Below is a small trained network, with its code and all its weights. Each question gives an input and a target symbol and asks what happens when units are switched off, that is, made to give their printed mean instead of their output.

import numpy as np


def w(rows, s, z=0):
    codes = np.array(rows[::2]) - 128.0
    scale = np.full(codes.shape[1], s)
    scale[-1] = z or s
    return codes * scale


def f(y):
    return y / 2 * (1 + np.tanh(0.7978845608 * (y + 0.044715 * y**3)))


def softmax(a):
    e = np.exp(a - a.max(-1, keepdims=True))
    return e / e.sum(-1, keepdims=True)


def log_softmax(a):
    a = a - a.max(-1, keepdims=True)
    return a - np.log(np.exp(a).sum(-1, keepdims=True))


def net(x, mask):
    ids = ['ΔΛεθμσ'.index(c) for c in x.split()]
    T = len(ids)
    res = E[ids] + P[:T]
    r = res
    for j in range(3):
        rows = slice(2 * j, 2 * j + 2)
        q, k, v = (r @ M[0][rows].T for M in (Q, K, V))
        z = softmax(np.where(np.tri(T) > 0, q @ k.T / 2**0.5, -1e9)) @ v
        o = O[0][rows]
        res = res + np.where(mask[j], z, o[:, -1]) @ o[:, :-1]
    y = f(res @ A[0][:, :-1].T + A[0][:, -1])
    res = res + np.where(mask[3:15], y, B[0][:, -1]) @ B[0][:, :-1]
    return log_softmax(res[-1] @ U[:, :-1].T + U[:, -1])


Q, K, V, O, A, B = {}, {}, {}, {}, {}, {}
E = w([
[168,93,125,89,51],'Δ',
[80,90,136,170,85],'Λ',
[178,152,135,176,147],'ε',
[91,73,63,108,249],'θ',
[83,99,192,156,119],'μ',
[216,121,162,61,89],'σ',
],0.019)
P = w([
[100,223,1,116,20],'0',
[132,176,78,123,45],'1',
[152,128,125,143,71],'2',
[176,99,157,144,112],'3',
[174,75,191,171,184],'4',
[212,51,41,204,138],'5',
],0.0083)
Q[0] = w([
[60,186,159,103,121],'h0',
[178,79,128,216,113],'h0',
[169,6,115,191,94],'h1',
[247,62,156,213,111],'h1',
[163,65,208,154,26],'h2',
[109,74,64,75,143],'h2',
],0.015)
K[0] = w([
[107,194,95,61,97],'h0',
[202,45,152,141,144],'h0',
[248,23,113,191,217],'h1',
[148,54,141,202,96],'h1',
[106,48,238,50,225],'h2',
[50,101,134,77,68],'h2',
],0.014)
V[0] = w([
[232,43,7,224,61],'h0',
[248,34,215,2,107],'h0',
[45,6,154,44,57],'h1',
[186,200,89,67,225],'h1',
[190,89,108,179,208],'h2',
[164,104,150,143,78],'h2',
],0.008)
O[0] = w([
[134,158,135,126,247,253],'h0',
[89,166,44,130,78,157],'h0',
[144,114,139,218,108,125],'h1',
[116,176,124,100,117,190],'h1',
[144,146,179,118,111,143],'h2',
[147,117,105,132,150,125],'h2',
],0.013,0.0057)
A[0] = w([
[82,140,197,91,37,98],'n0',
[34,119,82,101,49,169],'n1',
[42,113,152,46,113,141],'n2',
[125,9,121,96,41,12],'n3',
[158,146,140,101,138,4],'n4',
[104,162,100,183,121,110],'n5',
[78,207,109,94,158,106],'n6',
[99,98,83,98,112,46],'n7',
[180,128,100,129,85,176],'n8',
[163,136,174,146,165,71],'n9',
[162,125,82,91,109,74],'n10',
[136,210,120,170,171,165],'n11',
],0.012,0.0024)
B[0] = w([
[173,167,182,58,96,165],'n0',
[164,148,41,46,88,184],'n1',
[135,95,104,133,190,147],'n2',
[107,112,248,82,35,153],'n3',
[104,112,144,135,89,158],'n4',
[116,151,134,135,187,164],'n5',
[162,63,152,147,109,255],'n6',
[151,131,161,109,117,157],'n7',
[81,115,109,185,173,186],'n8',
[139,132,59,139,102,199],'n9',
[84,137,133,153,170,180],'n10',
[100,183,177,115,86,234],'n11',
],0.015,0.0065)
U = w([
[96,174,153,147,147,43],'Δ',
[127,124,94,87,90,163],'Λ',
[124,79,141,29,184,251],'ε',
[242,192,165,107,124,175],'θ',
[254,98,104,168,97,79],'μ',
[102,79,137,106,82,128],'σ',
],0.0093,0.0023)

Each question gives the input, a string of symbols that net reads in full, and the target symbol t.
The units are the heads (2 rows each of Q, K, V and O) and the neurons (one row each of A and B). Each row of codes is followed by its name. A weight is (code - 128) times the scale printed after its matrix; where a second scale follows, it is the last column's (O, A, B and U).
mask holds one flag per unit, heads first, then neurons. A switched-off unit (its flag False) gives its mean, the last column of its rows in O or B, instead of its output. The means were averaged over made-up inputs and are rounded, as every weight is.
A unit's drop is (log p(t) with every unit on - log p(t) with that unit switched off) / (log p(t) with every unit on - log p(t) with every unit switched off).
The circuit of an input: a set's keep is (log p(t) with only the set's units on - log p(t) with every unit switched off) / (log p(t) with every unit on - log p(t) with every unit switched off). Starting from the 12 units with the biggest drops (on a tie, the unit counted first), units are removed one at a time, each time the one whose removal leaves the highest keep (on an exact tie, the one counted first), for as long as the keep stays at least 0.8.
units of the circuit, in order: the units of the circuit, biggest drop first
k most important neurons: the k neurons with the biggest drops, biggest first
which heads matter: for each layer, one digit per head in row order, 1 if its drop is at least 0.15 and else 0, layers parted by /
drop of u: that unit's drop, to one decimal
input θ σ μ Δ σ, target Δ: 3 most important neurons	(n8, n10, n6)
input σ θ θ Λ Δ Δ, target Δ: which heads matter	110
input θ θ θ σ Δ Λ, target Δ: units of the circuit, in order	(h0, n5)
input θ Λ Λ θ μ, target θ: units of the circuit, in order	(n0, h2, h0)
input σ ε σ Λ σ, target μ: which heads matter	011
input σ σ θ Λ, target θ: which heads matter	001
input σ ε Λ, target ε: units of the circuit, in order	(h1, n2)
input Λ θ μ θ Δ σ, target Δ: which heads matter	100
input μ θ μ Δ, target σ: units of the circuit, in order	(n3, h1, h0)
input Λ σ μ σ, target σ: units of the circuit, in order	(h0, n3, h1)
input Δ σ θ ε θ Λ, target θ: units of the circuit, in order	(h2, n0, h1)
input Λ σ Δ Δ Λ, target Δ: units of the circuit, in order	(h0, h1, n5, n6)
input ε Λ θ Λ Λ, target μ: 2 most important neurons	(n9, n11)
input μ σ ε θ μ, target θ: 2 most important neurons	(n0, n8)
input Δ ε σ, target ε: 3 most important neurons	(n10, n9, n11)
input σ σ Λ, target Λ: 2 most important neurons	(n1, n6)
input μ ε μ, target ε: 2 most important neurons	(n2, n11)
input θ μ σ, target σ: 2 most important neurons	(n3, n8)
input Δ θ σ σ μ, target Λ: drop of n1	0.7
input μ μ μ, target σ: drop of h1	0.8
input μ θ Λ Λ, target μ: drop of h1	1.0
